Below are the code and all the weights of a small trained network. Each question names an input and a class and asks about switching units off, where a switched-off unit gives its printed mean instead of its output.

import numpy as np


def w(rows, s, z=0):
    codes = np.array(rows[::2]) - 128.0
    scale = np.full(codes.shape[1], s)
    scale[-1] = z or s
    return codes * scale


def norm(h):
    return h / np.sqrt((h * h).mean(-1, keepdims=True) + 1e-5)


def f(y):
    return np.maximum(y, 0)


def log_softmax(a):
    a = a - a.max(-1, keepdims=True)
    return a - np.log(np.exp(a).sum(-1, keepdims=True))


def net(x, mask):
    res = np.array(x, float).reshape(1, 5) / 4 @ E
    u = 0
    for l in range(2):
        y = f(norm(res) @ A[l][:, :-1].T + A[l][:, -1])
        res = res + np.where(mask[u : u + 14], y, B[l][:, -1]) @ B[l][:, :-1]
        u += 14
    return log_softmax(norm(res)[-1] @ U[:, :-1].T + U[:, -1])


A, B = {}, {}
E = w([
[179,74,98,217,114,58,28,179,62,130,175],'x0',
[222,101,213,200,157,243,194,186,130,152,217],'x1',
[84,55,128,29,20,193,141,122,75,107,218],'x2',
[133,140,183,111,229,218,22,40,22,119,56],'x3',
[253,114,68,115,72,156,104,72,186,85,85],'x4',
],0.0053)
A[0] = w([
[64,160,37,77,137,46,145,144,124,117,125,63],'0.n0',
[207,116,55,108,102,117,150,116,219,65,149,133],'0.n1',
[147,144,118,182,179,85,180,161,161,156,84,53],'0.n2',
[62,198,120,150,107,120,182,176,67,217,137,10],'0.n3',
[91,133,181,159,65,72,219,172,81,202,92,65],'0.n4',
[130,131,133,180,120,175,165,151,141,146,160,36],'0.n5',
[34,186,143,164,165,109,160,152,43,137,179,3],'0.n6',
[103,132,103,102,58,169,146,140,110,167,174,65],'0.n7',
[73,94,115,172,113,82,185,254,178,108,133,47],'0.n8',
[101,89,85,99,137,133,104,137,98,151,97,109],'0.n9',
[159,144,175,135,122,172,198,156,131,103,123,87],'0.n10',
[134,116,90,198,97,66,76,127,118,157,187,9],'0.n11',
[96,201,114,47,168,159,202,126,199,119,129,24],'0.n12',
[118,63,162,138,190,142,165,180,179,83,166,91],'0.n13',
],0.0089,0.0048)
B[0] = w([
[139,168,49,99,160,121,134,105,160,190,179,244],'0.n0',
[172,41,197,62,138,120,186,92,177,104,93,254],'0.n1',
[83,186,62,148,128,146,232,194,102,93,70,206],'0.n2',
[202,78,172,89,182,136,85,172,220,51,67,185],'0.n3',
[160,61,144,65,155,148,175,103,164,150,109,201],'0.n4',
[169,127,88,131,158,125,165,117,151,173,198,167],'0.n5',
[202,87,177,51,253,178,99,178,188,30,109,201],'0.n6',
[57,87,22,177,148,149,156,226,62,107,67,194],'0.n7',
[115,43,181,122,66,59,175,102,85,204,100,237],'0.n8',
[187,173,125,115,163,127,151,124,114,140,180,176],'0.n9',
[134,144,49,123,166,135,66,90,172,188,142,192],'0.n10',
[102,173,199,138,96,136,32,193,144,122,171,186],'0.n11',
[74,148,199,183,33,83,2,177,106,161,124,210],'0.n12',
[124,151,97,164,147,123,135,110,159,121,208,185],'0.n13',
],0.0083,0.006)
A[1] = w([
[115,204,101,200,148,81,212,136,120,82,38,1],'1.n0',
[214,105,124,144,73,164,129,70,175,14,92,27],'1.n1',
[137,176,47,86,109,110,105,108,128,158,128,43],'1.n2',
[191,154,147,158,114,85,109,213,145,113,99,159],'1.n3',
[121,154,199,149,47,96,42,177,155,143,200,165],'1.n4',
[90,107,85,101,144,84,85,99,182,84,93,126],'1.n5',
[84,112,39,60,114,159,135,169,59,51,153,121],'1.n6',
[76,172,67,87,128,67,114,104,137,137,173,27],'1.n7',
[61,78,47,151,84,179,158,122,74,39,140,94],'1.n8',
[191,106,172,209,115,144,127,181,115,136,193,111],'1.n9',
[46,148,156,139,103,209,173,106,235,165,101,122],'1.n10',
[130,139,70,185,145,187,163,100,142,169,193,50],'1.n11',
[133,81,99,103,111,122,111,213,100,111,123,169],'1.n12',
[118,135,179,156,216,187,91,2,29,87,121,110],'1.n13',
],0.0099,0.0052)
B[1] = w([
[146,164,139,224,117,217,208,202,57,183,124,171],'1.n0',
[90,109,201,86,245,165,75,254,172,89,110,195],'1.n1',
[153,144,88,142,140,115,138,83,133,175,171,165],'1.n2',
[70,109,124,132,69,181,101,130,62,121,152,208],'1.n3',
[55,188,113,86,142,135,125,15,71,56,64,189],'1.n4',
[179,117,154,157,195,177,92,168,113,110,227,214],'1.n5',
[164,184,148,189,179,154,156,186,85,165,74,194],'1.n6',
[188,127,75,112,172,128,89,75,192,114,213,166],'1.n7',
[77,199,136,223,146,122,169,177,85,199,106,167],'1.n8',
[131,193,77,57,167,106,68,68,136,143,122,195],'1.n9',
[120,146,116,129,122,150,36,59,17,53,118,196],'1.n10',
[200,181,76,105,168,27,77,131,146,143,206,164],'1.n11',
[148,178,154,218,75,169,129,103,154,88,86,222],'1.n12',
[104,62,115,111,17,58,219,115,186,146,131,254],'1.n13',
],0.0092,0.0076)
U = w([
[144,53,229,51,221,148,75,220,203,53,110,244],'0',
[223,173,5,81,197,83,72,46,173,209,242,3],'1',
[128,192,101,243,97,188,192,209,39,194,62,108],'2',
[101,18,157,73,8,19,204,55,190,173,89,116],'3',
[46,197,141,90,86,137,16,31,50,42,84,131],'4',
],0.014,0.0017)

Each question gives the input, the list of numbers given to net, and the class t.
The units are the neurons (one row each of A and B). Each row of codes is followed by its name. A weight is (code - 128) times the scale printed after its matrix; where a second scale follows, it is the last column's (A, B and U).
mask holds one flag per neuron, layer by layer. A switched-off neuron (its flag False) gives its mean, the last column of its row in B, instead of its output. The means were averaged over made-up inputs and are rounded, as every weight is.
A unit's drop is (log p(t) with every unit on - log p(t) with that unit switched off) / (log p(t) with every unit on - log p(t) with every unit switched off).
The circuit of an input: a set's keep is (log p(t) with only the set's units on - log p(t) with every unit switched off) / (log p(t) with every unit on - log p(t) with every unit switched off). Starting from the 12 units with the biggest drops (on a tie, the unit counted first), units are removed one at a time, each time the one whose removal leaves the highest keep (on an exact tie, the one counted first), for as long as the keep stays at least 0.8.
circuit, biggest first: the units of the circuit, biggest drop first
top k neurons: the k neurons with the biggest drops, biggest first
top k neurons in layer l: the k neurons of layer l with the biggest drops, biggest first
input [1,3,8,-5,-7], class 2: top 2 neurons => 0.n7, 0.n1
input [-8,0,8,0,8], class 0: top 3 neurons => 0.n1, 1.n1, 0.n2
input [-4,4,-6,0,0], class 2: circuit, biggest first => 0.n2
input [7,-5,-1,-5,6], class 4: top 2 neurons => 0.n11, 1.n4
input [-8,0,-6,0,0], class 4: top 4 neurons => 0.n12, 1.n4, 1.n10, 0.n7
input [-1,-5,-7,-1,-1], class 2: top 2 neurons => 1.n0, 0.n2
input [4,8,5,8,-5], class 1: top 2 neurons in layer 0 => 0.n1, 0.n8
input [5,-7,5,8,5], class 3: top 3 neurons in layer 0 => 0.n7, 0.n0, 0.n2
input [4,-7,-3,-1,-7], class 0: top 2 neurons => 0.n6, 0.n3
input [3,5,-7,-8,0], class 3: top 3 neurons => 0.n8, 0.n1, 0.n4
input [-3,0,-5,-5,3], class 2: top 2 neurons in layer 1 => 1.n0, 1.n13
input [-1,-7,7,-6,6], class 1: top 4 neurons => 0.n0, 0.n6, 0.n2, 0.n3
input [5,3,-7,-5,8], class 0: top 3 neurons => 0.n1, 1.n1, 0.n7
input [6,-3,0,8,0], class 3: top neuron => 1.n13
input [8,-3,-4,-8,8], class 0: circuit, biggest first => 0.n1, 1.n1
input [-3,8,-8,5,4], class 1: top 2 neurons => 1.n11, 0.n10
input [-8,-8,2,-8,-1], class 1: top 4 neurons => 0.n0, 1.n7, 1.n13, 1.n5
input [2,-2,6,0,6], class 0: top 2 neurons in layer 1 => 1.n1, 1.n0
input [-7,-6,-6,7,7], class 0: top 3 neurons => 1.n1, 1.n5, 0.n0
input [-1,3,7,-6,-2], class 2: circuit, biggest first => 0.n7
input [3,8,-3,-8,-2], class 1: top 2 neurons in layer 0 => 0.n13, 0.n5
input [-5,-6,-2,-3,7], class 0: top 2 neurons => 0.n1, 1.n1
input [8,1,5,-3,-7], class 4: top 2 neurons in layer 1 => 1.n4, 1.n12
input [3,7,2,-6,1], class 1: top 2 neurons in layer 0 => 0.n13, 0.n5
input [6,-4,-5,1,1], class 4: top 2 neurons in layer 0 => 0.n11, 0.n7
input [-7,2,8,0,7], class 2: top 2 neurons in layer 1 => 1.n8, 1.n6
input [-5,-6,1,7,-3], class 3: circuit, biggest first => 1.n13
